What each symbol does to the units:
π: RD->HF, ZM->PQ, FG->GD, TM->DM, FP->LB, HR->JG, NG->HN, LP->QM, DD->TB, CL->FJ, QG->FM, GZ->QG, LF->FS, TG->HR, LQ->GF, ZN->BQ, HP->SB, DL->BC, BQ->DL, TC->DC, SB->PG, TZ->FG, QC->MJ, GT->NC, MD->HL, LC->PH, SC->FD, ZZ->DT, TH->CL, TB->LH, PQ->NM, DZ->TC, FC->FZ, FJ->ZR, BS->RG, NH->TQ, ZG->LJ, JG->ZJ, DG->HP, RZ->LG, RJ->JB, FM->TL, GF->GZ, DQ->CF, GL->CN, FL->ZG, GD->ZT, RN->MN, NJ->QC, CG->PC, DH->GL, LB->GJ, NC->ZF, BR->ZN, RT->DQ, BL->MF, FS->ZL, NM->BL, LM->DR, JB->FC, FZ->RD, HG->FP, PC->MS, MN->LF, QM->FL, JN->CT, RL->NF, JZ->BS, ZD->RZ, ZJ->MD, ZR->DZ, ZT->LM, ZP->BT, PN->RT, HN->GR, DM->LQ, LH->HD, MJ->JZ, HQ->DD, TJ->TG, LG->NG, PR->TR, QR->ZD, PG->PR, RG->FR, CD->NS, BT->SD, DC->NH, GJ->TH, QZ->LP, TR->SC, CF->ZH, CN->HH, LJ->CC, DR->DH, LT->TZ, ZH->RJ, JL->PN, TL->NJ, HL->HG, TT->RN, ZL->ZM, SN->QQ, MS->ZP, QQ->HQ, HD->TM, FR->TJ, SD->SN, HF->ZZ, CC->RL, ZF->CD, PH->DG, CZ->JR, NS->BR, MF->GT, GR->LT, FD->CG, JR->JL, DT->QZ, CT->TT, TQ->CZ, NF->QR, BC->LC, HH->JN
ρ: RD->CF, ZM->TT, FG->LG, TM->QQ, FP->HR, HR->JZ, NG->RL, LP->FZ, DD->ZP, CL->HL, QG->HD, GZ->LH, LF->HH, TG->MJ, LQ->DD, ZN->GT, HP->BQ, DL->ZF, BQ->NC, TC->GJ, SB->DL, TZ->RZ, QC->GF, GT->ZL, MD->FR, LC->NS, SC->DG, ZZ->RJ, TH->MD, TB->BT, PQ->RN, DZ->LB, FC->RT, FJ->HG, BS->FM, NH->CL, ZG->ZZ, JG->BS, DG->ZN, RZ->LJ, RJ->JL, FM->TM, GF->TB, DQ->TQ, GL->FG, FL->HF, GD->NG, RN->GL, NJ->LQ, CG->SB, DH->TZ, LB->JG, NC->ZM, BR->MF, RT->NH, BL->LF, FS->JN, NM->MN, LM->GR, JB->PN, FZ->DQ, HG->TG, PC->PG, MN->CN, QM->RD, JN->LM, RL->LP, JZ->QG, ZD->ZG, ZJ->RG, ZR->FP, ZT->HN, ZP->TR, PN->DC, HN->NF, DM->HQ, LH->SD, MJ->GZ, HQ->MS, TJ->QC, LG->CC, PR->LC, QR->FL, PG->BC, RG->TL, CD->NM, BT->SC, DC->TH, GJ->ZJ, QZ->FC, TR->PH, CF->CZ, CN->GD, LJ->DT, DR->LT, LT->ZD, ZH->JR, JL->TC, TL->DM, HL->TJ, TT->DH, ZL->CT, SN->CG, MS->PR, QQ->PC, HD->SN, FR->NJ, SD->FD, HF->ZH, CC->QZ, ZF->PQ, PH->BR, CZ->ZR, NS->BL, MF->FS, GR->QR, FD->HP, JR->DZ, DT->JB, CT->DR, TQ->FJ, NF->QM, BC->CD, HH->ZT
γ: RD->RJ, ZM->MN, FG->HN, TM->DD, FP->ZJ, HR->RG, NG->QR, LP->HF, DD->SD, CL->FP, QG->DM, GZ->TM, LF->CT, TG->BS, LQ->LH, ZN->ZF, HP->BC, DL->NS, BQ->CD, TC->CL, SB->LC, TZ->NG, QC->QG, GT->PQ, MD->TG, LC->ZN, SC->SB, ZZ->FC, TH->HG, TB->SN, PQ->LF, DZ->TH, FC->CF, FJ->LB, BS->NJ, NH->ZR, ZG->QZ, JG->FR, DG->DL, RZ->RL, RJ->RT, FM->LQ, GF->HD, DQ->JR, GL->ZT, FL->DT, GD->GR, RN->HH, NJ->GZ, CG->PR, DH->GD, LB->MD, NC->NM, BR->NC, RT->CZ, BL->ZL, FS->TT, NM->FS, LM->TZ, JB->DQ, FZ->ZH, HG->JG, PC->TR, MN->JN, QM->ZZ, JN->DH, RL->FL, JZ->TL, ZD->CC, ZJ->TJ, ZR->GJ, ZT->LT, ZP->FD, PN->TQ, HN->ZD, DM->TB, LH->QQ, MJ->FM, HQ->BT, TJ->JZ, LG->NF, PR->DG, QR->LJ, PG->PH, RG->QC, CD->MF, BT->CG, DC->FJ, GJ->HL, QZ->RD, TR->HP, CF->JL, CN->LM, LJ->LP, DR->FG, LT->LG, ZH->PN, JL->NH, TL->GF, HL->HR, TT->CN, ZL->RN, SN->MS, MS->SC, QQ->ZP, HD->HQ, FR->MJ, SD->PC, HF->JB, CC->QM, ZF->BL, PH->BQ, CZ->TC, NS->GT, MF->ZM, GR->RZ, FD->PG, JR->DC, DT->FZ, CT->GL, TQ->DZ, NF->ZG, BC->BR, HH->DR

The rows follow the links: the fewer symbols apart two units are, the more alike their rows tend to be.

Named rows; a name shown again gets a slightly different row:
CD 20,-38,37,-147,44,20,-152,113,18,128,-52,-139,178,286,-215,129,83,-147,45,-120,-55,-12,64,14,-75,94,37,5,102,-156,-96,157,63,-46,40,-4,13,-32,-136,154,22,86,40,-11,30,179,-175,-35,-145,124,12,-10,-150,109,-81,-163,-198,11,56,-144,163
BR 51,-26,15,-109,52,14,-168,139,28,141,-55,-118,182,307,-175,151,72,-172,49,-94,-37,10,116,32,-43,148,-22,39,81,-134,-137,150,54,-41,11,-58,14,-28,-114,178,8,129,18,-60,22,158,-150,58,-140,119,1,-50,-147,129,-76,-162,-195,0,68,-194,134
GL 13,40,132,-116,51,19,-92,52,89,126,-150,12,52,313,-187,230,-47,-114,69,-106,121,-124,60,40,4,120,74,15,163,-81,-72,40,-15,-79,71,98,-20,9,-96,139,-11,30,97,-19,6,205,-165,-90,-73,40,48,-138,-175,-26,-7,30,-61,-54,249,-234,-21
FJ -42,-35,-31,97,-85,-37,117,11,-89,-105,58,32,-82,-261,229,-268,2,210,-60,20,-150,12,-199,6,51,-102,174,-108,-61,-37,92,-129,-9,100,-51,114,-75,77,23,-145,-52,-108,20,-42,-24,-27,55,-151,117,-128,12,228,151,-3,57,62,132,84,-81,221,-50
BL -96,23,39,-152,13,31,-74,-134,88,113,-21,-111,104,168,-334,115,74,-136,15,-89,-39,26,17,-83,-216,-84,72,-4,135,-31,-11,173,84,-81,120,-11,78,-92,-88,62,88,-4,15,178,119,73,-134,-159,-143,107,30,26,-118,16,-100,-202,-199,-25,-4,-42,195
TJ 114,-97,-101,143,-31,-39,11,258,-170,-79,69,9,-20,-110,348,-166,33,109,-14,55,-93,38,-17,105,191,124,-65,7,-142,-81,-65,-83,-29,127,-169,-33,-76,94,20,3,-107,67,-52,-236,-120,-29,91,207,98,-63,-62,67,116,122,51,48,91,80,-62,46,-102
PR -49,-29,-101,-50,4,23,-76,-101,12,33,112,-172,121,-16,-198,-22,127,-93,-18,7,-149,154,48,-123,-206,-118,-87,24,-40,41,-19,173,113,0,41,-167,121,-129,-8,-5,96,40,-94,143,111,-108,14,31,-126,114,-38,85,7,91,-111,-263,-214,6,-219,103,252
JZ 63,-122,-96,75,-50,-24,-26,271,-194,-31,78,-82,79,-90,265,-233,115,126,-15,-12,-246,87,-109,77,95,45,62,-58,-106,-170,-53,-25,13,125,-143,4,-83,86,-70,-2,-83,49,-27,-184,-72,30,-1,47,41,-37,-44,227,103,189,-10,-92,-16,123,-123,130,28
HN -109,123,114,-57,2,9,83,-298,172,8,-81,95,-121,8,-224,148,-125,-60,-15,4,209,-88,9,-100,-112,-133,50,-4,127,157,106,-25,-23,-100,152,72,51,-71,56,-56,87,-120,55,228,85,-32,-5,-180,6,-10,60,-150,-55,-227,10,106,67,-99,111,-27,-49
GZ -20,-71,-144,75,-43,-21,34,-33,-105,-94,166,-102,43,-243,92,-240,116,87,-44,54,-209,166,-67,-71,-76,-121,-54,-18,-156,33,24,50,76,80,-49,-118,33,-42,35,-108,33,3,-105,53,21,-179,115,59,4,7,-43,193,140,111,-42,-157,-58,60,-277,230,132
PN 52,46,28,122,-28,-20,103,33,-19,-91,-21,176,-177,-126,246,-28,-118,126,-4,84,146,-101,-1,75,192,79,-44,26,-66,78,37,-174,-124,27,-62,63,-68,86,92,-55,-70,-41,20,-118,-113,-54,102,94,164,-125,-2,-91,75,-111,118,265,246,-17,89,-7,-259
NJ 4,-119,-114,53,-52,-33,1,135,-161,-50,115,-110,78,-170,159,-275,140,118,-48,-7,-275,135,-133,-3,-19,-62,80,-68,-104,-112,-16,25,67,115,-81,-27,-35,38,-46,-46,-34,16,-56,-78,-2,-35,19,-39,18,-11,-27,271,121,155,-42,-156,-52,120,-195,208,116
JB -60,82,43,88,-27,-13,164,-203,59,-113,-2,162,-184,-225,85,-66,-123,112,-34,68,139,-61,-66,-30,18,-137,48,-27,-26,171,149,-153,-85,-8,47,94,0,11,112,-150,17,-144,26,101,1,-115,115,-108,128,-115,27,-34,90,-208,81,209,211,-52,18,112,-154
RT 42,55,24,120,-3,-15,127,-21,-17,-103,-21,181,-196,-153,227,-20,-137,103,-10,92,165,-86,-1,43,180,37,-49,22,-72,108,51,-182,-111,19,-49,49,-51,80,110,-85,-58,-60,10,-71,-81,-81,126,89,161,-127,-9,-123,81,-136,112,267,233,-17,60,-5,-244
MJ 52,-137,-99,62,-41,-21,-20,223,-183,-32,93,-99,80,-110,228,-261,131,136,-25,-31,-282,96,-125,59,58,16,82,-66,-99,-173,-41,15,25,125,-125,-4,-65,74,-65,-19,-84,25,-29,-148,-58,18,-2,1,16,-25,-38,265,101,193,-14,-112,-36,127,-139,154,61
ZH -43,73,13,106,-26,-21,157,-160,38,-118,-7,176,-201,-221,139,-32,-141,109,-28,107,160,-76,-37,-7,74,-76,-21,2,-53,181,110,-166,-86,3,13,59,-14,24,144,-140,2,-112,14,45,-23,-132,134,1,159,-111,16,-92,99,-187,89,243,233,-48,17,69,-203
PQ -96,34,30,-127,14,37,-63,-228,118,78,-14,-86,67,133,-355,137,30,-142,0,-49,29,33,52,-116,-218,-116,3,8,115,51,16,158,82,-93,132,-51,95,-114,-30,17,108,-15,3,225,141,6,-76,-134,-125,121,22,-28,-101,-45,-96,-162,-172,-65,-11,-23,177
HR 123,-40,-107,150,-18,-24,38,180,-143,-117,82,49,-70,-182,353,-158,-9,124,-23,96,-42,35,4,86,170,98,-120,35,-170,4,-28,-100,-42,95,-144,-59,-49,86,80,-33,-78,36,-74,-183,-119,-109,146,243,118,-72,-56,9,145,68,66,96,136,59,-82,53,-123
LJ 29,76,151,-12,25,-8,27,31,73,31,-147,148,-104,130,35,156,-146,-1,48,-31,214,-184,19,93,144,125,67,-5,107,-23,-3,-122,-100,-50,17,158,-77,88,-4,56,-50,-28,121,-92,-71,129,-59,-48,62,-64,48,-176,-76,-125,91,256,156,-60,271,-190,-211
NS 30,-32,36,-131,42,30,-166,125,15,136,-54,-128,168,296,-193,155,88,-148,61,-111,-51,8,66,24,-62,125,8,15,107,-150,-113,145,57,-40,17,-29,14,-29,-129,170,1,115,17,-33,24,163,-157,-3,-143,118,7,-19,-144,125,-71,-168,-203,9,84,-155,150
CT 15,78,89,-98,78,17,-72,-38,134,95,-105,42,6,274,-212,303,-69,-171,46,-34,218,-91,141,14,-2,118,-99,71,126,33,-58,59,-24,-113,68,-20,34,-53,2,137,24,58,41,23,7,75,-71,80,-82,72,29,-265,-166,-63,-2,46,-47,-89,170,-255,-41
CZ 63,-10,47,104,-5,-34,74,172,-68,-61,-47,142,-113,-88,323,-73,-78,143,12,26,62,-94,-44,121,231,120,48,-21,-53,-41,10,-193,-105,62,-88,123,-119,144,24,-29,-118,-29,51,-193,-130,57,47,40,162,-132,-1,-23,62,-28,110,230,219,31,122,-19,-232
SC -38,-70,-81,-57,-4,18,-79,-33,-32,31,103,-192,154,2,-172,-78,145,-56,-25,-23,-207,157,0,-93,-189,-101,-15,-12,-31,-51,-29,168,122,16,19,-119,75,-94,-52,13,74,51,-89,99,102,-46,-40,-29,-130,116,-33,158,2,130,-114,-293,-218,51,-201,110,278
ZD -32,140,115,-18,13,4,68,-198,149,-13,-98,178,-158,35,-86,206,-170,-40,11,50,294,-132,70,-15,42,-8,-53,53,78,170,69,-94,-68,-94,87,46,16,-16,94,-17,28,-66,53,88,-4,-31,42,-3,60,-34,42,-237,-50,-223,63,217,138,-108,176,-130,-185

Each walk starts at a row. The symbols on each line, taken left to right, move it on to the next unit.
Each answer is a row, close to the row of the unit it stands for.
start 67,-4,-53,-76,62,23,-162,77,14,84,8,-97,133,224,-152,180,51,-197,43,0,27,46,190,-8,-35,128,-218,113,-1,-12,-119,152,54,-46,-8,-181,66,-82,-23,154,29,160,-76,-7,10,2,-27,236,-135,129,-47,-144,-97,103,-66,-153,-183,-23,-9,-189,117
π ρ γ γ π γ ρ	35,69,106,-104,72,30,-93,-17,125,115,-127,35,14,290,-179,285,-74,-144,67,-43,200,-107,136,29,12,129,-49,72,135,-6,-70,47,-23,-106,60,3,24,-34,-41,135,13,54,63,-1,0,114,-112,48,-70,56,39,-225,-156,-49,0,49,-53,-79,208,-257,-40
γ ρ π γ π π	-133,105,132,-90,2,12,53,-279,175,41,-77,62,-67,67,-279,136,-84,-65,0,-52,137,-90,-27,-90,-120,-133,124,-38,169,93,102,-1,1,-111,163,115,44,-56,-2,-45,82,-124,82,216,111,49,-71,-271,-36,9,77,-65,-94,-204,-9,45,12,-100,121,-25,-1
start 85,-113,-83,84,-28,-39,-12,300,-177,-46,69,-56,58,-90,307,-218,91,132,-11,-9,-220,62,-80,92,128,89,37,-53,-125,-160,-72,-32,5,134,-142,7,-93,108,-56,6,-98,58,-22,-217,-102,38,11,80,40,-49,-52,187,86,180,17,-38,7,123,-89,96,0
π π π π γ π	103,-118,-95,99,-23,-36,-13,296,-184,-49,49,-46,37,-81,319,-193,71,133,-5,14,-193,53,-58,115,160,116,12,-25,-139,-152,-78,-56,-12,122,-148,-4,-89,98,-39,12,-107,68,-27,-235,-111,29,45,125,50,-42,-47,145,88,165,39,-6,38,110,-82,71,-49
ρ π π π π γ γ	4,-55,-157,81,-36,-11,24,-37,-102,-94,180,-93,14,-236,97,-208,108,64,-51,86,-184,161,-44,-73,-66,-119,-110,0,-171,67,22,51,67,74,-66,-153,50,-55,60,-106,36,11,-128,56,30,-196,120,94,4,7,-51,166,146,91,-39,-146,-44,61,-276,217,123
start 6,-3,-88,142,-53,-23,124,-56,-71,-153,115,71,-133,-304,244,-187,-26,143,-63,125,-38,54,-60,-18,56,-95,-71,1,-166,120,78,-103,-33,69,-84,-45,7,22,123,-154,-5,-54,-67,-18,-19,-200,189,89,118,-89,-48,63,178,-43,58,92,140,39,-155,190,-89
π π π π γ π	-21,-8,-90,134,-49,-31,121,-74,-60,-155,120,60,-117,-317,219,-207,-22,151,-51,119,-48,52,-80,-20,42,-118,-42,-20,-152,121,95,-107,-26,79,-62,-28,0,8,120,-169,-12,-80,-60,18,-18,-192,188,38,126,-91,-47,99,186,-51,45,74,139,29,-165,195,-79
π π ρ γ π π ρ γ	-13,-99,-129,67,-54,-21,16,79,-132,-75,128,-108,75,-187,135,-269,148,113,-50,4,-276,150,-112,-31,-53,-91,52,-69,-121,-73,7,21,62,109,-91,-39,-8,4,-38,-80,-3,-1,-64,-32,1,-60,45,-46,-6,-8,-40,262,130,137,-53,-161,-57,94,-229,229,134
start 22,-15,-102,162,-32,-18,112,-31,-87,-139,112,68,-115,-304,272,-174,-30,134,-50,132,-22,61,-38,0,83,-59,-112,8,-169,109,62,-121,-44,78,-87,-63,-10,17,132,-127,-18,-42,-73,-29,-59,-204,189,137,127,-87,-52,32,182,-24,59,85,153,33,-143,157,-94
γ π γ π π π π π π	44,-23,-102,160,-40,-33,107,10,-91,-147,103,76,-116,-275,275,-165,-18,130,-33,119,-13,59,-32,21,98,-27,-122,26,-178,101,32,-122,-41,83,-93,-66,-11,21,128,-120,-28,-11,-77,-58,-72,-189,186,184,133,-77,-52,8,170,-15,78,101,148,38,-131,131,-117
γ π ρ ρ γ π	3,-64,-163,87,-29,-6,20,-28,-94,-99,174,-87,21,-246,100,-186,95,51,-43,102,-148,184,3,-71,-68,-107,-139,29,-186,76,14,35,52,78,-65,-173,67,-59,70,-92,40,23,-141,36,17,-216,145,159,16,11,-72,119,145,93,-25,-138,-44,49,-269,189,100
start -39,-24,45,-151,39,22,-127,19,44,116,-48,-139,168,246,-270,116,86,-140,34,-126,-70,15,28,-37,-127,19,92,-14,140,-114,-65,155,78,-51,67,1,26,-40,-119,122,43,66,33,63,75,152,-174,-121,-154,112,34,32,-135,99,-85,-199,-224,-1,36,-90,188
γ γ γ π ρ π ρ	-90,56,155,-154,12,26,-18,-143,139,98,-135,12,16,180,-275,142,-26,-88,28,-118,94,-105,-39,-28,-99,-70,207,-60,223,-43,29,30,1,-85,145,149,-2,-12,-83,34,40,-75,111,131,89,172,-170,-297,-71,20,79,-32,-142,-110,-33,5,-45,-58,168,-72,39
γ γ ρ γ ρ π ρ γ	67,30,26,115,-18,-23,91,98,-36,-83,-35,173,-142,-107,285,-28,-122,119,-7,60,125,-96,-17,101,210,100,-32,17,-62,42,19,-175,-112,38,-69,84,-82,108,70,-53,-86,-33,28,-146,-119,-17,87,108,166,-122,-1,-93,74,-86,116,262,240,-2,105,-33,-267
start -24,-8,-71,130,-53,-25,135,-88,-59,-132,101,55,-106,-338,214,-231,-13,166,-55,101,-66,64,-103,-39,22,-147,8,-35,-136,87,96,-109,-14,82,-48,-1,-6,28,102,-170,-10,-105,-60,17,-21,-190,163,2,121,-94,-21,114,166,-48,31,73,129,38,-169,230,-49
γ π ρ γ γ ρ	24,-59,-166,94,-25,-18,8,-1,-100,-89,170,-66,23,-228,118,-163,92,41,-46,118,-131,162,27,-67,-41,-65,-181,54,-198,88,-7,48,56,70,-76,-190,67,-59,75,-87,34,44,-147,15,8,-219,153,201,5,24,-79,87,140,102,-30,-125,-52,53,-267,166,94
ρ ρ π ρ ρ	37,3,-84,-52,66,25,-116,-33,32,44,63,-98,104,118,-191,146,61,-178,23,35,19,102,190,-57,-99,51,-252,112,-61,68,-83,173,65,-46,8,-212,129,-128,23,93,72,134,-108,66,46,-107,31,250,-131,133,-55,-125,-55,87,-73,-174,-185,-35,-99,-102,152
start -50,42,158,-138,35,23,-63,-36,112,114,-145,-6,42,259,-234,169,-42,-112,35,-129,80,-103,-3,12,-56,31,174,-39,207,-100,-24,53,-11,-85,113,148,-31,6,-107,100,10,-35,114,49,55,225,-193,-241,-71,21,67,-50,-173,-54,-22,-2,-67,-54,208,-143,21
γ π γ π π π ρ	-41,116,115,-10,22,12,81,-234,156,-9,-77,162,-164,14,-128,194,-180,-46,-1,51,291,-126,59,-30,6,-35,-55,42,77,187,87,-83,-64,-106,113,54,25,-34,96,-35,51,-84,45,138,25,-46,30,-36,46,-21,35,-231,-36,-231,58,202,134,-113,151,-100,-146
π γ γ γ ρ	-84,76,56,68,-44,-13,179,-211,67,-95,-8,154,-195,-219,58,-64,-115,116,-31,62,107,-61,-95,-41,13,-146,96,-42,5,150,147,-158,-68,-23,69,111,-12,11,94,-167,24,-170,42,120,18,-79,95,-165,126,-101,32,-5,97,-196,76,190,206,-35,22,135,-147
start 6,72,24,110,-18,-28,124,-109,25,-104,-10,172,-207,-186,168,-33,-145,110,-22,96,169,-79,-9,14,108,-49,-51,25,-63,165,90,-167,-103,2,-4,42,-18,39,129,-120,-19,-97,8,20,-45,-121,142,40,147,-125,3,-105,96,-170,99,258,239,-40,30,38,-218
π ρ π γ ρ π π	-21,-51,-18,96,-74,-41,112,56,-104,-88,35,42,-71,-229,258,-246,14,212,-39,2,-143,-6,-191,40,83,-96,191,-117,-58,-73,78,-146,-39,110,-55,143,-99,106,0,-117,-68,-106,36,-78,-41,12,30,-163,133,-127,9,220,125,-10,60,82,142,78,-39,206,-85
ρ ρ γ ρ π π	23,-124,-101,65,-40,-17,-9,175,-174,-37,98,-125,89,-140,192,-266,130,133,-34,-28,-294,119,-124,28,25,-38,83,-75,-104,-139,-30,6,49,132,-108,-13,-55,54,-66,-41,-46,15,-52,-104,-18,6,-1,-30,16,-26,-29,271,90,172,-23,-141,-39,128,-163,182,100
